The rows lie along a hidden order. The number after each row says roughly how far along it the row is, from 0 to 9. A new part has a new order.
[-5.58  0.25 -1.96  2.33  0.82 -2.63 -1.07  3.22 -0.02 -0.07  0.49  0.72
  1.41 -1.11  2.49  1.61] : 3
[-4.75 -1.08  3.86  0.51  0.94  3.24 -0.24  0.37 -1.81 -0.49  2.67 -1.09
  2.50  8.83  9.99  0.99] : 5
[ 0.18 -0.04  0.36  2.98 -0.32 -1.65 -1.50 -1.93 -1.25  0.26  1.80  0.44
 -0.02 -3.77  0.25  0.07] : 4
[-3.54  0.16  0.52 -0.55 -0.31  0.15 -0.86  3.27 -2.75  0.16  0.50  0.35
 -0.29  0.63  4.54  0.69] : 5
[ 2.67  0.33 -0.09  4.23  0.54 -3.11 -0.57 -3.24  0.49  0.80  2.16  0.21
  2.28 -5.66  2.74  3.51] : 5
[ 0.20 -1.04  1.49 -0.94 -0.48 -0.90 -0.32  2.56  4.13  2.91  0.65  0.31
  0.08 -3.15  0.92  6.74] : 1
[-0.43 -1.42 -2.42  2.68  0.86 -2.07  0.43  1.43  0.11  2.59  1.48 -0.50
  0.50 -2.02  3.59 -0.78] : 4
[-3.99  0.17 -0.01  1.09  0.30  0.26 -0.57 -0.26 -1.82 -1.47  1.32  0.31
  2.68 -2.37  4.74  1.89] : 4
[ 1.15  0.72 -0.75  2.74 -0.31 -2.11  0.28 -0.55 -0.05 -1.50  0.87  0.32
  1.86 -5.05  3.58  1.41] : 7
[ 5.53  0.82  0.00  5.64  0.51 -3.86 -0.48 -4.87  0.28  1.26  2.39  0.29
  3.22 -8.01  4.27  4.42] : 1
[-3.05 -0.31 -0.19  0.83  0.02  0.82 -1.08  1.98  0.59  3.78  1.97 -0.56
  0.94 -4.29  1.55  0.67] : 3
[-1.56  0.64  0.68  1.49  1.39 -0.46 -0.85 -1.84 -2.27 -0.65  0.65  0.33
  1.09 -2.27  3.72  4.69] : 2
[ 0.54  0.03 -1.13  1.26  0.20 -1.39 -0.95 -2.25 -1.29 -0.54  1.19  0.56
  2.63 -4.44  6.24  5.92] : 4
[-3.27 -0.84 -1.97 -0.15 -0.56  5.66  0.15  2.38 -0.72  2.98  2.09 -0.20
  2.24 -1.72  4.95  1.99] : 3
[-4.10 -0.64 -0.26  3.87  1.42  0.66 -0.37  0.36  0.68  2.91  1.98 -0.11
  1.65 -2.75  1.98 -3.28] : 6
[-5.01  0.64 -1.10  0.52  0.19  0.81 -0.96 -1.08 -2.63 -3.27  1.63  0.70
  2.34 -0.15  7.63  5.84] : 4
[-5.26 -0.19 -0.16  2.55  0.21  3.06 -0.69  1.25  0.65  4.30  0.92 -0.87
  4.99 -4.05  0.12 -5.06] : 9
[-3.37 -0.55 -1.25  4.08  1.00  0.96 -0.29  0.22  0.81  2.71  2.72 -0.12
  2.72 -4.66  4.35 -0.73] : 4
[-6.69 -0.58 -3.91  1.89  1.59  3.35 -0.96  2.10  0.99  1.95  1.35  1.19
  0.44 -1.94  3.79  4.34] : 7
[-3.65 -0.70 -0.13  3.71  0.94  0.31 -1.62 -2.72  0.37  1.69  2.89  0.36
  1.16  3.84  3.36  4.31] : 1
[-4.18 -0.05  0.23  2.75  1.16 -2.76 -0.51  0.27  0.41  0.38  1.17  0.63
  2.36 -2.61  3.34  2.26] : 2
[-4.25 -0.42 -0.66  2.18  0.25 -0.10 -0.30  0.31 -0.64  0.15  1.61  0.33
  1.49 -2.45  4.45  1.23] : 0
[-1.79 -0.28 -0.55  3.16  1.13 -1.77 -0.23 -2.97  1.44  0.25  1.71  0.03
  2.27 -4.16  2.99  1.83] : 3
[-1.93  0.07 -0.39  2.77 -0.04 -2.66 -0.30 -1.24 -1.28  0.84  1.23 -0.01
 -0.82 -3.03  4.15 -0.39] : 3
[-2.16  1.12 -0.88  3.52  0.57 -1.80 -2.08  1.16 -1.50 -0.51  0.41  0.76
  0.91 -1.99  4.32  4.28] : 5
[-1.29  0.25 -1.18  4.57  0.22 -2.25 -0.53 -1.57  0.06  2.17  1.92  0.21
  1.92 -3.63  4.84  0.48] : 4
[-5.56 -0.52  0.35  0.42  0.85  0.39 -0.64  1.84 -0.85  0.02  0.72  0.26
  0.34  0.50  3.39  0.13] : 3
[ 2.32 -0.44  0.35  4.57  0.81 -2.23 -0.41 -1.37  2.44  3.68  1.86 -0.08
  0.99 -6.21  1.47 -0.60] : 2
[-1.99  0.15 -0.48  2.57  1.02 -1.58 -1.66 -3.37  0.42  0.73  2.51  0.46
  2.60 -5.52  4.04  0.66] : 4
[-5.42 -0.93 -1.15  1.39  1.11  0.33 -0.21  1.25 -1.29  0.55  0.78  0.01
  0.74 -1.02  3.99  0.22] : 1
[-1.28 -0.28  0.54  3.49  0.68 -1.39  0.10 -0.80  0.16  2.93  1.21 -0.66
  1.50 -5.50  1.17 -0.27] : 3
[-0.75  0.12 -0.45  2.17  0.41 -0.42  0.58  0.18 -0.08 -0.05  0.99 -0.38
  1.02 -0.59  3.85  1.92] : 6
[-2.17 -0.82 -2.08  4.06  1.31  2.14 -0.13 -1.72 -5.05  0.17  3.68 -0.91
  0.50 -4.28  9.01  0.89] : 9
[ 0.61 -0.92  0.80 -1.64  0.31 -0.73 -1.30  0.43  1.73  2.93  0.35 -0.51
 -2.07  0.48 -1.75 -2.95] : 4
[ 3.76 -0.68 -0.34  3.29 -0.11 -1.14 -0.87  0.08  0.54 -0.75  0.24 -0.94
 -1.11 -4.03  0.84 -2.10] : 1
[-0.20 -0.97  0.90  3.04  1.47 -1.94 -0.17  0.13  1.60  4.19  1.67 -0.35
 -0.58 -4.07 -0.59 -3.36] : 7
[-5.83 -0.26 -1.09  3.43  1.18  0.19 -0.26  0.40  0.34  1.29  2.01  0.29
  2.90 -3.15  5.51  1.03] : 8

[ 0.37 -0.11  0.02  0.09 -0.33  0.36  0.10 -1.29 -1.25  1.09 -4.81  0.02
 -1.61 -0.82  0.09  0.61  0.11  4.33 -1.66 -0.49  1.69  0.27  0.16  0.16
 -1.80  0.10 -1.88  3.44 -0.17 -0.87  0.02 -0.13 -0.54  1.20 -3.02  0.05
 -0.72  0.24] : 5
[ 0.08 -0.79 -0.02  0.29 -0.19 -3.45  0.62 -0.12  0.14 -0.06  0.05 -3.19
  0.07  2.55  0.08 -1.01  0.11 -1.42  0.09 -0.06  0.46  0.08 -1.89 -1.76
 -0.02 -1.24  0.83  0.11 -0.11 -0.02 -0.23 -0.04  0.22 -0.57  0.06 -1.82
 -0.17 -2.75] : 6
[-0.01  0.08  1.35 -0.09  1.57 -3.87 -0.03  0.05  0.00  0.02  0.02 -5.22
  2.17  3.54 -1.46 -0.86 -0.17 -1.85  0.00 -6.65 -0.15 -0.03  0.02 -0.61
  1.30 -1.28 -0.05 -0.02 -1.46 -0.03 -0.39 -3.51  0.05 -0.05  1.28 -2.63
  1.37 -0.77] : 7
[-0.16 -0.12  0.69 -1.66 -0.24 -3.31  0.09 -0.19  0.22 -0.11  0.02 -5.12
 -0.05  2.72 -1.71 -0.66  0.16 -1.71  0.22 -6.31  0.66  0.27  0.21 -0.18
 -0.12 -1.30  0.01  0.04 -0.22 -1.13 -1.25 -3.97 -0.29 -0.39  1.38  0.15
  0.22  0.31] : 6
[ 0.23 -1.22 -1.53  0.25 -1.46  0.29  0.73 -0.97  0.30  0.92  0.16 -0.09
 -4.27 -3.14  0.02 -0.04  0.20  4.88  0.28 -1.29  0.30  2.98 -0.85 -0.83
  1.16 -0.43 -0.68  1.61 -0.36 -0.02 -0.52 -0.40 -4.76 -0.77  1.04  0.09
 -3.71  0.55] : 0
[ 0.18 -0.08 -1.32 -2.57 -0.25  0.82 -0.50  0.64  0.17  1.78 -3.70 -0.21
 -4.18 -0.59 -2.18  0.63  0.24  3.65  0.09  0.03  0.56  0.25 -1.28  0.15
 -0.88 -0.01 -1.42  3.39 -0.20 -0.16  0.06 -3.31 -4.26 -0.52 -2.01 -0.06
 -2.67  0.36] : 3
[ 0.24 -0.04 -0.62 -0.72 -0.05  0.04  0.17  0.64 -0.02  1.82  0.03 -0.89
  0.12  4.23  0.02  0.65  0.01  2.57 -0.05 -0.81  1.33  2.66 -2.16 -0.77
  0.35 -1.28  0.06  3.18 -0.17 -1.92 -0.07 -4.50 -7.00  0.04 -0.02 -2.44
 -1.00  0.10] : 4
[ 0.15 -0.08  1.02  0.11  0.29 -3.60 -1.60 -0.22  0.18  0.27  2.51 -0.16
 -0.06 -0.21 -0.08  0.06  0.65 -2.59  0.14  0.09  0.85  0.09  0.34 -0.92
  1.37 -1.21  0.54  1.72 -2.61 -0.61 -0.35 -2.99 -0.63  0.74  0.10  0.06
 -0.63 -1.27] : 8
[ 0.89 -0.89 -1.24 -4.88 -1.87  0.36  0.52 -0.33  0.23  1.48  0.04 -0.35
 -0.14 -1.01 -0.68  0.28  1.51  0.67  3.71 -0.77  1.47  0.35 -1.88  0.25
  1.45  0.12  0.00 -0.02 -0.24 -0.07 -0.48 -0.73 -1.23 -0.62  0.17  0.16
 -3.00  2.15] : 3
[ 0.86 -0.85 -1.48  0.16 -0.33  0.59  0.62 -0.85  0.19 -0.10 -0.67 -0.01
 -3.96 -3.19  0.03  0.07  1.50  5.20  3.68 -0.22  0.33  0.22 -1.60 -1.60
 -0.01  0.06 -0.16  0.16 -0.15 -0.04 -0.24 -1.47 -5.44 -0.33  0.08  0.16
 -3.09  1.88] : 2
[ 0.33 -0.24  0.11 -0.75  1.43  0.42  0.19 -0.44 -1.62 -0.25 -4.70  0.05
 -2.65 -4.05 -0.04  0.04  0.76  5.32 -1.39 -0.12  2.64  3.24 -0.05  0.38
 -0.15  0.21 -1.63 -0.22 -2.90 -0.05 -0.80 -4.15 -1.85 -1.04  0.20  0.12
 -1.68  2.33] : 2
[ 0.44 -0.29  0.77 -2.16 -0.24  0.71 -1.59 -2.67  0.63  0.06  2.43 -0.04
 -0.34  2.19 -1.14 -0.96  0.75 -1.78  0.58 -0.08  2.73  0.72  0.76  0.50
  1.28  0.24  0.39  1.00 -2.54 -0.78 -1.58 -3.70 -3.35 -0.06  0.25 -2.47
 -1.95 -0.05] : 7
[-0.19 -0.28 -0.01 -1.25 -0.77  0.09  0.02 -0.01 -0.05  0.03  1.02 -1.81
 -0.03  4.21 -1.17  0.00 -0.12 -0.01  0.03 -2.28  2.41  2.64 -0.05 -1.90
  1.45 -1.16 -1.55 -0.09  0.05 -1.91  0.49 -1.68 -7.59  0.06 -0.06 -2.17
  0.15 -1.51] : 4
[ 0.34 -0.18  0.16  0.12 -0.88  0.75 -1.39  0.40  0.41 -0.35  0.14 -0.02
 -2.74 -1.24 -2.20  0.01  1.31  5.23 -1.51  0.04  1.40  0.51 -0.14  0.38
 -2.11  0.14 -1.79  0.01 -0.55 -1.19 -0.32 -4.77 -1.64  0.22 -2.80  0.24
 -1.45  0.80] : 4
[ 0.14 -0.13  0.73  0.36  1.81  0.37 -2.34 -0.26 -1.80  0.59  0.00 -4.89
 -0.17  2.40 -1.12  0.00 -0.55  0.38  0.40 -6.44  0.92  0.42  0.14  0.15
 -0.14 -0.48 -0.04 -0.04 -1.06 -0.06 -0.61 -3.63 -1.72  1.06  0.87 -2.14
 -1.18 -1.02] : 8
[ 0.24 -0.23  0.77  0.51  1.39  0.62  0.21 -1.48 -1.58 -0.32  2.19  0.06
  1.95 -1.06 -1.09  0.05 -0.35  0.53 -0.37 -6.19  4.03  0.48  0.60  0.20
  0.14  0.24  0.09 -0.05 -1.09 -0.88 -1.42 -0.41 -2.40 -1.12  1.05  0.12
  0.33 -0.89] : 8
[ 0.31 -0.21  0.09 -4.45 -2.14 -1.35  0.18  0.43 -0.09 -0.33  2.17 -2.38
 -0.24 -1.24 -1.69  0.45  1.12  0.28  3.75 -2.96  1.35  2.10 -1.66 -1.24
 -0.21 -1.45  0.24  0.56 -0.55 -0.77 -0.79 -0.24 -8.11 -2.48  0.07 -2.36
 -1.42  0.83] : 3
[-0.12 -0.08  0.07  0.45  1.77  0.34  0.36 -0.65  0.29 -0.13  0.01  0.15
 -0.22  2.15 -1.30 -0.37  0.25 -1.59  0.25 -5.84  3.08  0.19  0.02 -0.17
 -0.09 -1.23  0.03 -0.10 -1.28 -0.04 -1.35 -3.87 -2.01  1.05  0.19 -2.01
  0.91  0.39] : 7
[ 0.88 -0.11 -0.78 -4.07 -0.28  0.15  0.26 -0.17  0.20  2.13 -0.90  0.07
 -0.26 -0.56 -0.03 -0.01  1.46  2.62  0.23 -0.23  0.64  0.35 -2.00 -1.76
  1.11  0.01 -0.67  2.96 -0.26 -0.63 -0.35 -0.08 -8.32 -1.82 -0.05  0.10
 -2.57  1.77] : 4
[ 0.00 -0.20  0.75  0.56  1.27 -3.24 -2.26 -1.05  0.48 -0.44  0.10 -4.19
  1.88  1.31 -0.33  0.03  0.40 -2.25 -0.62  0.05  3.95  0.61  0.53  0.35
 -0.78  0.29  0.85  0.03 -0.60 -0.69 -1.81 -0.53 -3.04  0.58  0.18 -2.02
  0.29 -2.12] : 9
[ 0.09 -1.13  0.08 -4.50 -0.29  0.18 -0.64 -2.22 -0.01  0.16  2.47  0.24
 -0.11  3.56  0.01 -1.05  0.03  0.17  0.62 -0.30 -0.01  0.18 -0.08 -1.34
  1.41 -0.62  0.84  1.31 -2.57 -0.09 -1.34 -2.12 -2.06 -0.54  1.52  0.22
 -0.61 -1.30] : 9
